Below is a small trained network, with its code and all its weights. Each question gives an input and a class and asks what happens when units are switched off, that is, made to give their printed mean instead of their output.

import numpy as np


def w(rows, s, z=0):
    codes = np.array(rows[::2]) - 128.0
    scale = np.full(codes.shape[1], s)
    scale[-1] = z or s
    return codes * scale


def norm(h):
    return h / np.sqrt((h * h).mean(-1, keepdims=True) + 1e-5)


def f(y):
    return np.maximum(y, 0)


def log_softmax(a):
    a = a - a.max(-1, keepdims=True)
    return a - np.log(np.exp(a).sum(-1, keepdims=True))


def net(x, mask):
    res = np.array(x, float).reshape(1, 7) / 4 @ E
    u = 0
    for l in range(3):
        y = f(norm(res) @ A[l][:, :-1].T + A[l][:, -1])
        res = res + np.where(mask[u : u + 4], y, B[l][:, -1]) @ B[l][:, :-1]
        u += 4
    return log_softmax(norm(res)[-1] @ U[:, :-1].T + U[:, -1])


A, B = {}, {}
E = w([
[137,171,111,110,127,118,146,120,126,105,118],'x0',
[67,118,96,120,28,106,106,143,12,101,133],'x1',
[126,126,133,124,117,140,128,118,145,100,150],'x2',
[162,196,162,232,134,145,4,140,102,127,152],'x3',
[119,130,115,128,127,136,112,111,139,110,129],'x4',
[154,139,141,71,128,68,99,68,143,185,164],'x5',
[129,116,120,141,137,108,124,130,126,132,127],'x6',
],0.012)
A[0] = w([
[63,193,128,146,94,124,77,136,23,137,209,2],'0.n1',
[140,132,170,43,160,50,80,34,110,178,197,183],'0.n2',
[176,161,155,138,99,77,61,77,184,162,139,100],'0.n3',
[81,6,106,1,38,89,131,96,11,49,55,122],'0.n4',
],0.006,0.0058)
B[0] = w([
[211,69,1,96,198,122,199,51,53,229,179,170],'0.n1',
[199,101,220,9,58,132,122,38,142,137,37,220],'0.n2',
[140,143,201,112,160,148,95,173,49,179,84,176],'0.n3',
[1,153,164,156,132,47,98,216,218,104,69,255],'0.n4',
],0.0089,0.0087)
A[1] = w([
[110,59,98,67,220,140,171,111,155,106,78,80],'1.n1',
[111,109,94,134,80,84,81,108,2,94,137,75],'1.n2',
[161,162,149,199,210,157,122,169,141,119,125,96],'1.n3',
[151,90,88,78,70,85,153,106,180,173,132,6],'1.n4',
],0.0088,0.0024)
B[1] = w([
[150,160,83,202,115,249,142,113,15,230,230,242],'1.n1',
[182,119,143,98,108,209,229,97,183,151,165,231],'1.n2',
[98,71,90,60,142,109,121,107,227,26,113,255],'1.n3',
[159,112,75,117,8,100,131,74,155,101,92,202],'1.n4',
],0.012,0.0058)
A[2] = w([
[105,134,64,201,88,254,190,239,181,114,220,121],'2.n1',
[182,113,116,161,78,151,232,70,132,142,122,87],'2.n2',
[104,160,121,80,66,107,157,75,136,197,148,2],'2.n3',
[187,136,94,46,95,144,80,173,156,90,65,46],'2.n4',
],0.0072,0.003)
B[2] = w([
[142,220,80,179,194,100,144,177,48,207,158,255],'2.n1',
[156,98,94,203,168,170,113,49,96,82,179,203],'2.n2',
[92,1,113,103,106,103,50,67,70,11,233,182],'2.n3',
[133,90,118,228,182,149,102,188,191,136,142,170],'2.n4',
],0.0092,0.0098)
U = w([
[137,164,78,185,165,167,163,149,62,154,186,254],'0',
[181,65,133,100,80,156,134,43,80,136,173,221],'1',
[127,90,119,176,186,150,110,147,194,59,121,64],'2',
[188,166,252,105,153,121,59,124,149,123,81,29],'3',
[40,152,120,158,109,98,186,217,98,108,91,44],'4',
[71,87,144,73,59,49,103,111,136,112,89,81],'5',
],0.017,0.002)

Each question gives the input, the list of numbers given to net, and the class t.
The units are the neurons (one row each of A and B). Each row of codes is followed by its name. A weight is (code - 128) times the scale printed after its matrix; where a second scale follows, it is the last column's (A, B and U).
mask holds one flag per neuron, layer by layer. A switched-off neuron (its flag False) gives its mean, the last column of its row in B, instead of its output. The means were averaged over made-up inputs and are rounded, as every weight is.
A unit's drop is (log p(t) with every unit on - log p(t) with that unit switched off) / (log p(t) with every unit on - log p(t) with every unit switched off).
The circuit of an input: a set's keep is (log p(t) with only the set's units on - log p(t) with every unit switched off) / (log p(t) with every unit on - log p(t) with every unit switched off). Starting from all 12 units, units are removed one at a time, each time the one whose removal leaves the highest keep (on an exact tie, the one counted first), for as long as the keep stays at least 0.8.
units of the circuit, in order: the units of the circuit, biggest drop first
top k neurons in layer l: the k neurons of layer l with the biggest drops, biggest first
drop of u: that unit's drop, to one decimal
input [-2,4,1,-4,-7,7,5], class 5: units of the circuit, in order => 0.n4
input [8,-2,1,-6,-2,0,-1], class 0: top 2 neurons in layer 1 => 1.n1; 1.n3
input [7,3,5,-7,3,-2,5], class 4: top 2 neurons in layer 0 => 0.n4; 0.n2
input [-6,0,0,8,2,-5,6], class 2: top 2 neurons in layer 1 => 1.n3; 1.n1
input [7,-8,6,1,0,2,5], class 3: top 3 neurons in layer 0 => 0.n1; 0.n3; 0.n2
input [-5,3,-4,1,8,0,-4], class 0: top 2 neurons in layer 0 => 0.n1; 0.n2
input [-3,-1,-6,7,-5,-7,3], class 2: top 2 neurons in layer 1 => 1.n3; 1.n1
input [0,-3,-1,1,6,8,2], class 3: top 2 neurons in layer 1 => 1.n1; 1.n2
input [1,-2,-1,7,-7,1,0], class 3: top 2 neurons in layer 2 => 2.n2; 2.n3
input [-8,-7,-8,-6,-3,0,-7], class 0: top 2 neurons in layer 0 => 0.n2; 0.n1
input [-8,-2,7,1,-5,0,-3], class 2: top 2 neurons in layer 1 => 1.n1; 1.n3
input [0,3,6,0,-1,-7,-5], class 4: top 2 neurons in layer 1 => 1.n1; 1.n2
input [4,-4,5,1,8,2,7], class 3: top 2 neurons in layer 1 => 1.n2; 1.n4
input [2,3,-7,-5,-5,0,-3], class 4: top neuron in layer 1 => 1.n3
input [-4,3,8,-3,6,5,-3], class 5: drop of 0.n4 => 0.3
input [5,-3,1,6,6,-2,-3], class 2: drop of 1.n3 => 0.6
input [6,-4,8,-5,1,-7,-5], class 0: drop of 0.n4 => 0.0
input [0,-2,3,6,0,-1,-7], class 2: drop of 1.n3 => 1.1
input [7,0,-2,7,-2,-7,5], class 2: top 2 neurons in layer 1 => 1.n3; 1.n1
input [-1,1,-6,-4,5,-2,-5], class 4: units of the circuit, in order => 0.n4
